Each row has a name. Each piece below is followed by the name of the row it came from, unless a question asks for something else. Each question is about the rows just above it.

[ 3.22 -1.76 -3.37 -0.62  2.23 -5.08 -0.03 -0.47 -3.49  0.97  3.05  2.68
  5.45  3.87 -3.54  0.92  1.99 -1.18  3.09  2.83 -2.18  1.33 -3.42 -1.52
  1.32 -6.32  0.55  0.73 -2.82  1.12 -0.22 -2.34  3.70  1.44 -0.59 -1.76
  2.05  2.13  0.25 -0.28 -3.17  6.10  1.97] : K517
[ 2.60 -2.06  2.00 -1.01  0.34 -1.08 -1.49 -0.04  0.00 -7.63  4.05  3.87
  2.37 -2.13 -0.11 -0.69  1.97 -0.15 -0.36  5.17 -6.13  1.86 -0.45 -2.89
 -2.42 -2.68 -0.01  2.30  2.60  3.39  1.78 -3.89  5.88  4.81 -4.81 -0.58
  3.08  3.34  3.58 -2.86 -3.49  4.42 -0.36] : K576
[ 4.98 -1.62  2.80  2.29  4.01 -6.01 -2.49 -2.83  1.18  0.75  0.11 -0.97
 -1.92 -1.87 -0.27  2.31 -4.06  2.39  1.04  2.38  2.02 -0.52  1.05  2.02
 -4.76  2.70 -3.26  1.58  2.57 -1.15 -3.79 -6.49  4.32  6.09 -2.46 -1.65
  3.18  2.72  1.20 -0.40  1.07  1.13  1.43] : K943
[-1.98  0.79  0.93  1.81 -1.01  3.58  2.04 -0.15  0.60 -3.85 -1.13 -4.65
 -2.45  0.97  0.16 -0.62 -1.88  1.24 -0.04 -0.80  0.17  0.17  2.00 -0.43
  0.45  3.94 -1.38 -1.24 -6.95  0.94  0.27  0.93  0.02 -0.17  1.48  0.97
 -4.19 -1.91  1.76  2.45 -3.38 -1.59  3.77] : K159
[-2.83  2.02 -0.52 -6.49  2.02 -3.26 -4.06  4.98  1.07 -0.40  2.80  0.11
  4.02  3.18 -0.27 -1.92  1.58 -4.76  1.04  2.31 -2.46  4.32  1.20 -3.79
 -1.65 -1.15 -0.97 -1.87  1.13  2.72  2.29  1.43  0.75  6.09 -2.49  1.05
 -1.62  2.38  2.70  1.18 -6.01  2.57  2.39] : K758
[-2.77  1.03  1.59 -3.20  3.17  0.08 -3.80  2.52 -0.08 -5.98  3.71 -0.44
  1.16  2.19 -0.61 -1.11  0.03 -3.37  1.73  4.38 -3.09  4.92  3.33 -3.17
 -3.64 -0.17  1.77  1.11  3.87  2.72  0.92 -2.69  3.60  5.29 -4.84 -0.03
  1.43  0.77  3.70 -0.40 -4.17  4.35 -0.20] : K177
[ 0.91 -0.77 -1.63  0.15  3.55 -1.88 -0.51 -0.66 -3.43 -4.29  3.82 -0.44
  2.49  5.40 -3.61  0.88  0.12 -1.26  4.02  4.40 -2.49  7.33 -0.17 -2.24
 -0.95 -5.33  3.20  2.59  1.66  1.07 -1.20 -4.99  4.85  5.79 -2.85 -2.16
  4.36  1.03  1.19 -1.46 -1.58  7.08 -0.64] : K958
[ 2.27 -1.51  0.64 -0.85 -2.82 -0.51  2.23  0.93  1.14 -8.22  2.11 -0.15
  3.02 -0.71  0.36 -1.82  1.86  1.39 -1.38  2.46 -6.76  0.36 -1.52 -3.98
 -0.99 -4.58 -1.06  1.56  6.17  1.78  1.73 -1.17  4.26  3.11 -3.52 -0.03
  4.19  5.45  1.17 -4.58  0.33  1.00 -2.71] : K778
[-1.98  0.79  0.93  1.81 -1.01  3.58  2.04 -0.15  0.60 -3.85 -1.13 -4.65
 -2.45  0.97  0.16 -0.62 -1.88  1.24 -0.04 -0.80  0.17  0.17  2.00 -0.43
 -1.10  0.75  1.67  1.14  5.12 -1.29 -1.03 -0.24 -0.25 -1.46 -0.57  0.17
  2.08 -0.56 -0.93 -1.67  4.01 -2.08 -3.61] : K407
Put [-0.64  7.08 -1.58 -1.46  1.19  1.03  4.36 -2.16 -2.85  5.79  4.85 -4.99
 -1.20  1.07  1.66  2.59  3.20 -5.33 -0.95 -2.24 -0.17  7.33 -2.49  4.40
  4.02 -1.26  0.12  0.88 -3.61  5.40  2.49 -0.44  3.82 -4.29 -3.43 -0.66
 -0.51 -1.88  3.55  0.15 -1.63 -0.77  0.91] back in order: which row is it? -> K958
Which row holds these entries in another order? [-0.97 -1.87  1.13  2.72  2.29  1.43  0.75  6.09 -2.49  1.05 -1.62  2.38
  2.70  1.18 -6.01  2.57  2.39 -2.83  2.02 -0.52 -6.49  2.02 -3.26 -4.06
  4.98  1.07 -0.40  2.80  0.11  4.02  3.18 -0.27 -1.92  1.58 -4.76  1.04
  2.31 -2.46  4.32  1.20 -3.79 -1.65 -1.15] -> K758

[ 2.84  1.90  1.28  0.88  0.93  1.67 -5.25  0.72 -4.28 -3.40  2.57 -1.41
 -2.27 -6.66 -2.26  3.80 -2.93 -4.74 -0.06 -3.90 -0.36] -> K758
[-2.19  0.38 -3.80  1.26 -3.67  1.65  2.05  4.86  6.86  3.82 -0.18  1.89
 -2.80 -8.62 -3.19  1.51 -1.38 -4.45 -5.50 -3.24 -4.06] -> K159
[ 3.82 -4.45 -3.19  1.65  1.89 -3.67  6.86 -8.62 -1.38  0.38 -3.24 -4.06
  2.06 -2.19 -0.18 -2.80  4.86  1.26 -5.50 -3.80  1.51] -> K576
[-3.40 -1.68  1.73 -0.62 -2.79  3.45 -2.61  2.26 -1.36 -2.17  0.58  1.28
  4.10 -1.60 -1.50  1.66 -0.57 -0.60  3.20  0.78  3.08] -> K943
[-2.34 -3.65 -1.23 -4.12 -2.85  0.08 -0.86 -1.93  1.62  1.87 -0.30 -1.65
  2.50 -1.49  1.87  1.60  2.62 -2.58  0.62  1.16  3.78] -> K99
[-0.60  3.08 -3.40  3.45  2.26 -0.56 -1.36  1.28 -1.50  1.66 -1.68 -1.60
 -2.79  0.58 -2.17  0.78 -2.61  3.20 -0.62  1.73  4.10] -> K517
[-3.40 -2.79 -2.61 -1.60 -1.68  1.73 -0.56  4.10  2.26  0.78  1.28 -1.50
 -2.17  3.20 -0.60  3.45  0.58 -1.36 -0.62  3.08  1.66] is which row reordered? -> K517
[ 1.51 -3.80 -5.50  1.26  4.86 -2.80 -0.18 -2.19  2.06 -4.06 -3.24  0.38
 -1.38 -8.62  6.86 -3.67  1.89  1.65 -3.19 -4.45  3.82] is which row reordered? -> K576
What comes right after [-2.26] in the named rows? -> [3.80]
Which row holds these entries in another order? [-4.06 -3.24 -5.50 -4.45 -1.38  1.51 -3.19 -8.62 -2.80  1.89 -0.18  3.82
  6.86  4.86  2.05  1.65 -3.67  1.26 -3.80  0.38 -2.19] -> K159
Right after [-2.34] comes -> [-3.65]

[-4.69  1.94  1.26  1.89 -3.03 -0.82 -3.41 -4.02  1.17  3.59 -2.74  3.60
  0.34  3.26  2.05 -3.28  4.76 -4.12  3.32 -4.26  2.00 -2.17  4.25  3.45
 -4.72  1.29  0.83  2.00 -2.71 -4.32 -3.69  2.20 -2.96]  K517
[ 1.90 -2.33 -1.14  0.91  1.30  8.29  0.76  1.74 -0.93 -1.49  2.08 -1.50
 -1.29 -1.46  4.76  1.51 -2.72  0.61 -1.28  1.46  0.81  2.73  0.02  6.88
  2.12  4.33 -0.09 -3.14 -0.01  1.61  1.02  4.73  2.12]  K159
[ 2.99 -1.62  2.64  0.31  2.81 -3.33  2.82  2.36 -2.19 -1.24  2.76 -1.27
  0.40 -1.14 -0.50  2.11 -2.86  3.57 -3.89  3.30 -1.46  2.13 -0.63 -2.89
  3.03 -2.66 -0.29 -1.27  4.03  2.44  2.69 -1.21  2.14]  K177
[ 1.31  3.07  2.45 -1.50  1.17 -1.08  1.67  1.68  1.79  4.45  1.44  3.24
  5.40  2.01 -5.59  0.69  6.82  1.81  2.02  1.70  4.60 -0.17  1.64 -6.66
  1.85 -0.41  1.43  3.05  2.34  1.96  1.03 -6.51  1.10]  K410
[ 0.55  3.01 -3.82 -1.74  0.98  8.53  0.47  0.29  4.21  3.34 -0.61  2.61
  3.26 -0.34 -2.20  0.23  6.81 -0.38  5.37  0.62  4.11 -0.43  0.48 -0.07
 -0.27  4.44  0.90  2.43 -4.79 -0.05 -0.57 -0.53  1.20]  K778
[ 2.82 -0.49 -2.66 -1.11  1.63  5.86  1.70  3.37  2.82 -1.53  3.00 -1.78
  1.73 -0.65 -1.51  3.11 -1.07  3.46 -2.74  2.99  1.62  1.63 -1.85 -1.54
  2.90  1.99  0.12 -1.24  0.57  3.00  2.96 -2.67  3.63]  K576
[ 1.76 -3.75 -3.05 -0.02  1.02  5.74  0.46  1.35 -2.05 -3.86  1.99 -2.35
 -3.36  1.64  5.38  1.67 -5.62  1.41 -2.83  0.93 -2.58  1.29 -1.67  7.21
  1.89  2.75 -2.23 -4.33 -1.59  1.71  1.02  5.88  1.66]  K943
[-3.12  3.42  1.63  3.55 -2.55 -3.71 -2.03 -3.03  2.73  6.09 -2.60  4.68
  2.36  4.21  2.58 -1.96  5.92 -3.59  4.86 -3.57  2.35  0.08  5.45  2.06
 -3.44  0.18  2.67  4.93  1.08 -2.51 -2.49  1.93 -3.02]  K99
What comes right after [2.81] in the named rows? -> [-3.33]
What comes right after [-2.71] in the named rows? -> [-4.32]
The one value in K159 and K410: -> [-1.50]

[-0.94 -0.90  0.14 -2.08 -4.14  0.84 -1.88 -4.78 -1.47] = K758
[ 3.33 -3.94 -2.61 -3.43  4.23 -1.88 -1.87  5.08 -5.58] = K943
[-0.94 -0.90  0.14 -2.08 -4.14  0.84 -2.14 -4.78 -1.47] = K159
[ 2.55 -1.98 -3.76 -4.01 -2.62 -4.93 -0.17  1.40 -7.05] = K99
The one value in K758 and K943: -> [-1.88]
The entry that follows [-2.61]: -> [-3.43]

